How the points are linked:
sa: lz->mf, mr->pp, zz->mq, mp->qs, qp->dm, fm->zl, sl->jz, zd->dr, hp->hh, pp->mg, dr->zt, sn->cd, ff->hp, rd->zr, qd->fm, sd->lh, lh->dq, nr->qn, gd->ds, gj->jg, rt->rd, nj->tr, pb->nr, gb->sn, nf->gd, dm->pc, qb->jh, tt->sl, rl->jj, lm->rl, tr->fz, tl->zs, gf->tl, br->rq, rh->lz, jg->fq, jh->tc, qg->br, mq->ng, qm->mp
ve: lz->sn, mr->zd, zr->zs, ng->fq, zz->gj, mp->nr, qp->qb, fm->gd, sl->rl, zd->mr, hp->lh, pc->tc, pp->dr, zl->ds, dr->pp, sn->lz, ff->sd, qs->qn, zs->zr, fq->ng, mg->zt, rd->tl, qd->nf, sd->ff, lh->hp, nr->mp, gd->fm, gj->zz, rt->gf, nj->qg, pb->qm, gb->rh, rq->fz, hh->dq, nf->qd, dm->jh, qb->qp, qn->qs, tt->lm, rl->sl, mf->cd, zt->mg, tc->pc, jz->jj, lm->tt, tr->br, tl->rd, gf->rt, br->tr, cd->mf, rh->gb, jg->mq, jh->dm, qg->nj, mq->jg, qm->pb, fz->rq, ds->zl, dq->hh, jj->jz
ru: lz->mq, mr->nf, ng->zr, zz->rt, qp->zd, fm->sl, sl->mp, zd->qd, hp->tr, pc->zt, pp->gd, zl->jz, dr->fm, sn->jg, ff->nj, fq->zs, mg->ds, qd->tt, sd->qg, lh->br, gd->rl, gj->gf, nj->gb, gb->gj, rq->mf, hh->fz, nf->lm, dm->dr, qb->mr, tt->qm, rl->nr, mf->ng, zt->zl, tc->mg, jz->qs, lm->pb, tr->sn, br->lz, cd->fq, rh->zz, jg->tl, jh->pp, qg->rh, mq->rd, fz->cd, ds->jj, dq->rq, jj->qn
zu: lz->gd, mr->qg, zr->qn, ng->jj, zz->lm, mp->tl, qp->ff, fm->sn, sl->jg, zd->nj, hp->dm, pc->hh, pp->br, zl->cd, dr->tr, sn->fm, ff->qp, qs->zs, zs->qs, fq->jz, mg->rq, rd->nr, qd->gb, sd->qb, lh->jh, nr->rd, gd->lz, gj->tt, rt->pb, nj->zd, pb->rt, gb->qd, rq->mg, hh->pc, nf->rh, dm->hp, qb->sd, qn->zr, tt->gj, rl->mq, mf->ds, zt->fz, tc->dq, jz->fq, lm->zz, tr->dr, tl->mp, gf->qm, br->pp, cd->zl, rh->nf, jg->sl, jh->lh, qg->mr, mq->rl, qm->gf, fz->zt, ds->mf, dq->tc, jj->ng
su: lz->rh, zr->rd, ng->mq, mp->qm, fm->qd, sl->tt, hp->ff, pc->dm, pp->mr, zl->fm, dr->zd, sn->gb, qs->mp, zs->tl, fq->jg, mg->pp, rd->rt, lh->sd, nr->pb, gd->nf, rq->br, hh->hp, dm->qp, qn->nr, rl->lm, mf->lz, zt->dr, tc->jh, jz->sl, tr->nj, tl->gf, br->qg, cd->sn, jg->gj, jh->qb, mq->zz, fz->tr, ds->gd, dq->lh, jj->rl
fi: lz->br, mr->qb, zr->ng, ng->mf, zz->rh, mp->sl, fm->dr, sl->fm, zd->qp, pp->jh, zl->zt, dr->dm, sn->tr, qs->jz, zs->fq, fq->cd, mg->tc, rd->mq, qd->zd, nr->rl, gd->pp, gj->gb, rt->zz, nj->ff, pb->lm, gb->nj, rq->dq, nf->mr, qn->jj, tt->qd, rl->gd, mf->rq, zt->pc, jz->zl, lm->nf, tr->hp, tl->jg, gf->gj, br->lh, cd->fz, rh->qg, jg->sn, qg->sd, mq->lz, qm->tt, fz->hh, ds->mg, jj->ds

The rows follow the links: the fewer symbols apart two points are, the more alike their rows tend to be.

Each row, then its point:
97,4,-376,-240,-393,-525,-742,146,265,967,3,270,-798,308,128,638,-179,-312,-514,137,-270,-501,177,207,407,-44,-877,-602,41,309,593,594,431,-72,-324,-412,526,280,107,488,305,68,-54,-9,-153,192,328,11,-287,87,-432,124,-227,259,-62,-88,443,-396,-428
point: zr
-10,-19,27,103,40,245,809,-409,-79,-736,-148,-244,700,-560,-212,-552,80,355,183,-550,110,16,-252,-350,-310,-218,540,391,444,-281,-143,-829,-481,74,-144,495,-816,-836,361,-324,-439,160,85,85,528,106,-553,-12,-106,-327,404,214,-61,-95,-154,-152,-446,308,452
point: qd
-198,298,-212,-67,-55,-285,-642,306,-80,876,-89,514,-735,198,258,420,-296,-309,-63,679,-154,-179,-85,428,-4,-16,95,-903,-72,258,100,276,367,-269,-474,-352,509,568,-125,601,232,817,-53,-161,-140,125,-55,-389,-235,-10,-470,-212,336,385,209,-372,536,-810,-555
point: mf
-457,108,417,146,346,162,-163,148,13,75,177,279,-392,195,109,-32,-528,-114,161,1166,459,588,551,250,-383,603,158,-96,-615,105,-297,-117,175,-210,573,-476,671,676,-355,58,509,235,506,-344,-166,-186,472,-223,223,100,117,-423,923,-237,168,45,216,-219,33
point: lh
-77,-105,511,-246,450,397,382,-382,-131,-660,467,-184,616,234,79,-377,-413,46,356,838,149,38,421,170,-539,99,291,-48,259,-7,-291,-271,-716,67,366,118,-223,113,-40,-578,195,-347,388,-449,318,76,-82,425,350,-314,570,-66,641,-225,-217,83,-612,68,684
point: qb
-237,450,-234,-1,-138,-446,-631,343,3,628,318,642,-730,407,449,505,-217,-261,-165,569,-119,-176,57,198,-278,116,-12,-799,-390,-115,-141,435,231,-54,210,-293,674,663,55,343,328,178,85,-386,-729,195,286,8,-268,161,-330,-369,341,-177,-37,-63,268,-558,-491
point: rq
-49,-233,-400,-118,-190,-263,203,-42,232,200,419,-185,-376,208,-451,-171,-567,-23,-321,463,299,-373,584,168,-33,-166,-880,-28,356,307,715,-554,184,87,-291,-320,328,-611,356,490,736,-394,227,123,524,-37,542,8,291,-597,20,571,145,153,-500,-61,-14,251,447
point: rt
3,77,259,401,45,-90,-459,475,-358,452,-202,528,8,11,-16,433,497,-84,27,-109,172,788,-478,103,-259,403,569,-196,-968,-745,-386,4,124,-119,66,170,596,461,-158,24,-11,300,-45,146,-833,4,-76,-708,-200,479,-125,-216,-221,-711,388,-104,73,-438,-557
point: hh
33,127,-380,531,-146,-308,-433,425,-130,583,-645,498,-254,-382,28,122,452,-62,-162,-515,-27,212,-736,27,10,175,359,-327,-549,-386,-13,-183,388,-62,-417,-8,494,76,124,560,-194,886,-341,174,-616,48,-295,-720,-370,260,-547,-128,-350,-147,389,-502,406,-575,-629
point: cd
163,-190,-617,229,-248,-286,468,134,232,44,10,-325,-47,-311,-660,-121,101,188,-504,-611,407,60,16,78,109,-351,-709,463,50,-249,531,-1065,39,123,-448,-13,135,-948,244,626,446,-379,-192,557,207,-185,574,-476,5,-266,-22,568,-495,-191,-221,86,57,348,462
point: gf
-31,386,-222,384,-353,-439,-516,526,-50,548,42,814,-385,183,100,436,549,-65,-221,-584,-152,454,-579,-56,19,90,301,-231,-721,-542,-395,5,318,-174,111,-66,556,269,141,252,-1,234,-272,193,-1187,151,108,-503,-404,423,-177,3,-371,-661,89,-199,277,-298,-659
point: fz
218,-458,485,-655,232,629,456,-647,2,-349,287,-879,480,85,-84,-283,-491,221,103,477,-58,-348,417,273,18,-182,-372,37,622,391,342,64,-599,76,-287,149,-434,-287,-15,-287,178,-552,260,-270,1113,190,-127,507,319,-498,388,183,168,301,-189,192,-637,81,787
point: lm
151,-57,-668,264,-565,-423,-570,345,-19,718,-446,344,-463,13,-131,398,490,-7,-559,-901,-187,39,-385,-73,492,-64,-427,-52,-378,-257,363,224,569,-6,-417,-39,422,-200,-30,561,-78,-17,-274,554,-549,90,207,-344,-331,312,-549,138,-816,33,107,-37,534,17,-781
point: zs

Each walk starts at a row. The symbols on each line, taken left to right, move it on to the next point.
Answer with the point's row; about right is enough.
---
115,45,10,143,-37,158,721,-266,-80,-974,376,-69,776,-39,-81,-505,356,128,123,-478,11,104,-254,-384,-273,-348,461,489,251,-315,-297,-754,-430,429,513,430,-703,-745,344,-399,-226,-582,-35,95,-88,154,-91,235,128,-154,475,180,-81,-462,-368,178,-619,628,637
zu fi ve ve sa -406,10,198,616,350,6,26,490,-258,-92,-222,279,0,-210,-338,-213,407,-122,137,-193,471,1130,-248,65,-231,449,663,585,-880,-394,-460,-514,151,-110,647,-95,486,114,-192,-162,191,140,110,312,-605,-304,403,-891,155,440,-40,-199,152,-641,344,147,44,-54,-58
sa su ve ve ru -306,115,-376,833,-103,-363,-20,456,33,-274,-9,420,-420,-204,-185,-178,254,-33,-92,-558,379,627,-353,-177,-164,-27,517,657,-801,-399,-328,-600,504,-190,615,-132,414,-124,209,166,116,-49,6,326,-938,-202,414,-527,-62,479,-266,87,12,-591,10,274,400,285,-118
---
190,222,40,-24,-39,92,-248,-60,12,135,-362,357,291,-341,241,189,716,91,23,-853,-446,-98,-712,-287,218,-169,735,-288,91,-286,-257,519,-9,-181,-194,375,-404,157,26,-71,-835,755,-367,15,-371,126,-921,38,-479,238,-240,-274,-500,187,203,-443,127,-394,-591
zu su sa ru fi zu ru ve fi 20,373,123,-484,45,59,-576,-355,-57,353,-37,305,-69,185,684,338,6,-258,73,340,-667,-752,-123,-7,138,-143,126,-860,392,304,-104,814,208,-142,-159,236,-229,555,-130,5,-484,630,-175,-498,24,414,-812,490,-257,104,-243,-410,44,515,104,-464,47,-572,-580
fi su zu ve ru -483,57,-368,725,-192,-201,26,315,119,-37,-540,133,-357,-684,-369,-401,279,160,-59,-692,334,691,-284,-115,-59,27,310,468,-347,-284,-20,-772,541,-369,-154,-250,138,-225,93,378,-15,853,-71,518,-329,-363,204,-954,-201,185,-264,149,117,73,278,-147,450,-9,-39
---
-728,395,-176,255,104,-456,-308,297,230,103,361,267,-778,434,218,-36,-656,-255,-250,861,62,167,505,-64,-411,106,-233,-127,-185,457,-163,-269,470,-244,716,-602,526,466,-97,192,525,-190,291,-180,-316,-147,617,173,250,69,-248,-90,814,-101,-191,262,331,31,22
fi ve sa ru zu ve ve 350,378,-80,166,-194,-155,-187,28,-129,26,82,502,307,-41,496,250,805,-83,43,-610,-539,10,-659,-450,162,-148,611,-221,-288,-313,-479,635,-55,-197,449,375,-444,32,126,-303,-867,-74,-281,21,-693,546,-718,259,-572,474,88,-295,-471,-331,38,-96,-38,-41,-619
zu su sa ru fi zu ru ve fi 20,473,74,-323,15,-59,-656,-93,29,159,426,397,-129,322,737,471,6,-339,-53,366,-620,-610,-33,-128,33,-123,193,-673,160,244,-435,962,-170,42,538,154,-222,571,-29,-146,-405,-64,-243,-648,-328,466,-317,794,-366,300,-42,-363,5,86,-174,-284,-66,-300,-481
---
25,-40,453,74,385,624,614,-321,-316,-722,230,-141,823,-136,-176,-499,279,132,365,-225,359,436,-213,-64,-494,110,609,493,-132,-436,-423,-724,-695,70,75,503,-387,-302,45,-552,-278,-318,178,-93,89,-76,-282,-26,186,8,580,137,167,-570,-43,47,-719,422,562
ru zu ve sa ru ru zu 180,-396,405,-628,238,393,22,-534,-5,-64,-60,-701,326,189,280,62,-398,131,312,364,-255,-565,590,-65,467,76,-294,123,618,778,300,1041,-43,-31,-38,-80,-488,464,-495,-462,-134,-39,204,-355,657,-140,-289,706,369,-111,103,-296,79,683,201,179,-83,101,214
sa ru su su sa ve sa 554,0,-270,-266,-392,-108,-366,-60,-27,366,-314,-25,57,-157,191,314,749,173,-210,-1114,-775,-590,-578,-275,712,-324,10,-56,75,23,203,765,269,-19,-303,395,-367,-112,236,1,-721,-44,-517,230,-280,228,-454,428,-345,250,-253,-2,-936,209,9,-41,204,9,-750
---
39,326,-196,323,-18,-27,268,-243,-50,-789,159,113,409,-382,261,-247,655,84,247,-807,-174,176,-455,-561,-62,-243,802,724,-29,-250,-529,31,-114,53,758,225,-680,-242,106,-626,-846,-275,-164,18,-719,60,-471,472,-150,380,139,-193,-96,-299,3,224,-56,437,-111
ru sa ve su su -197,32,195,-247,182,202,526,-645,95,-570,273,-266,368,-40,78,-286,-647,10,111,723,-5,-418,366,-21,-313,-366,56,-111,767,385,102,-428,-456,168,-246,46,-465,-391,209,-93,-196,-11,188,-368,943,151,-299,389,129,-632,287,127,485,476,-248,-253,-407,-117,652
sa zu zu sa ru 445,-199,356,-690,62,141,-517,-168,-37,647,-191,-225,146,301,490,546,19,45,121,264,-701,-609,228,68,559,55,-302,-650,239,406,143,1310,-45,-67,-243,96,-23,696,-267,-117,-329,67,-43,-298,247,157,-546,573,-190,209,-25,-422,-402,463,343,-96,-28,-279,-500
---
188,-138,-167,-347,-130,-91,438,-524,122,-257,352,-528,133,179,22,-237,-497,120,-307,280,-139,-829,508,29,-43,-418,-723,-42,677,466,429,-7,-237,77,-202,94,-442,-531,123,20,-65,-486,86,-226,772,26,64,639,237,-501,289,406,-184,527,-453,136,-212,476,647
zu fi ru sa ve 145,-218,-758,455,-398,-448,-124,274,138,202,-461,-180,-529,-252,-459,-90,175,62,-278,-994,174,31,-109,-218,432,-86,-540,709,-123,-175,452,-418,701,2,-302,-236,117,-453,100,378,226,-84,-203,722,-208,-259,503,-342,-87,191,-410,356,-466,135,-30,219,541,351,-38
fi ru sa su zu fi 453,-446,225,92,76,473,181,-314,-74,-296,-625,-643,650,-447,-170,-338,588,240,311,-1100,-213,218,-176,-208,469,-74,22,744,136,116,142,457,-45,-10,-117,243,-770,-162,-327,-450,-609,-308,-263,382,260,-272,-469,45,51,287,69,-47,-630,249,191,313,104,311,-75
---
-83,-53,-279,-489,-289,-212,-142,-475,419,-112,43,-547,-14,163,312,29,-335,-2,10,-92,-481,-1010,498,-167,475,-391,-735,164,825,852,297,786,168,-81,177,-284,-460,-21,-30,-227,-167,-189,-88,-161,483,163,-84,1049,-10,-211,85,-120,-357,763,-128,159,155,185,31
zu fi zu zu su sa ru -219,-86,-559,-31,-248,-566,-287,3,415,386,45,-207,-937,176,-203,109,-484,-190,-527,262,87,-378,610,203,307,18,-940,81,141,599,597,200,638,-34,-81,-585,299,-46,38,431,524,-23,-37,166,257,-177,722,96,131,-152,-239,215,17,657,-136,248,497,105,39
fi ve fi zu su sa ru su 374,-435,188,-192,147,510,645,-165,-89,-569,-198,-685,904,-272,-511,-365,282,448,250,-501,228,120,21,-152,101,-6,-43,560,194,-236,244,-354,-598,224,-369,353,-793,-550,5,-277,-135,-473,-111,201,577,-100,-262,42,155,-203,373,574,-466,-120,-38,152,-474,374,548
---
-245,295,404,-25,217,-79,-579,390,-100,565,116,626,-394,371,348,408,32,-298,136,958,-55,394,148,380,-305,437,323,-767,-603,-109,-136,366,127,-107,186,-116,729,833,-231,114,213,169,44,-158,-628,-79,157,-238,-42,221,-119,-376,400,-361,187,-267,123,-683,-451
zu zu su ve ru su fi ve -406,-108,323,57,324,244,399,113,-180,-79,499,-23,-38,263,-137,-293,-700,-65,62,1156,636,585,543,399,-662,198,74,-159,-134,-151,-122,-744,-300,122,257,-227,487,155,-98,96,867,-351,537,-129,236,-56,472,-234,501,-157,315,194,743,-405,-29,-24,-397,-141,590
zu ru zu ve zu ve -139,225,230,-307,57,-68,553,-533,133,-623,869,-163,266,453,107,-183,-578,-182,27,495,19,-425,351,31,-474,-131,52,87,596,293,-208,-334,-589,200,432,97,-473,-350,182,-407,68,-595,343,-429,341,345,-60,798,138,-347,339,159,612,-36,-486,147,-478,314,716
---
402,-235,-472,-65,-205,-107,145,-295,137,-381,-221,-429,248,-319,-157,-105,439,103,-131,-1179,-348,-401,-278,-541,588,-375,-288,731,449,49,243,203,261,41,62,58,-626,-616,73,-73,-516,-278,-386,361,5,-33,-230,445,-221,106,-88,125,-793,297,-194,209,159,625,-152
ve fi ve ru sa zu su zu su 390,-213,-195,-18,-196,93,716,-319,79,-528,-21,-631,488,-345,-375,-414,234,308,-218,-859,-115,-207,-27,-319,170,-409,-314,636,442,-69,353,-445,-182,178,-216,327,-723,-829,264,-186,-258,-436,-171,202,373,79,72,257,118,-174,335,545,-589,43,-283,144,-351,602,481
zu ve fi ve fi -274,-45,-154,525,-51,-17,615,43,63,-303,-96,-87,39,-519,-669,-446,-17,291,-36,-194,619,429,-159,108,-437,-45,220,313,-81,-481,279,-1586,-24,74,-340,122,63,-712,169,314,309,213,30,364,255,-250,234,-834,-47,-281,-28,591,173,-335,70,-286,-13,214,681
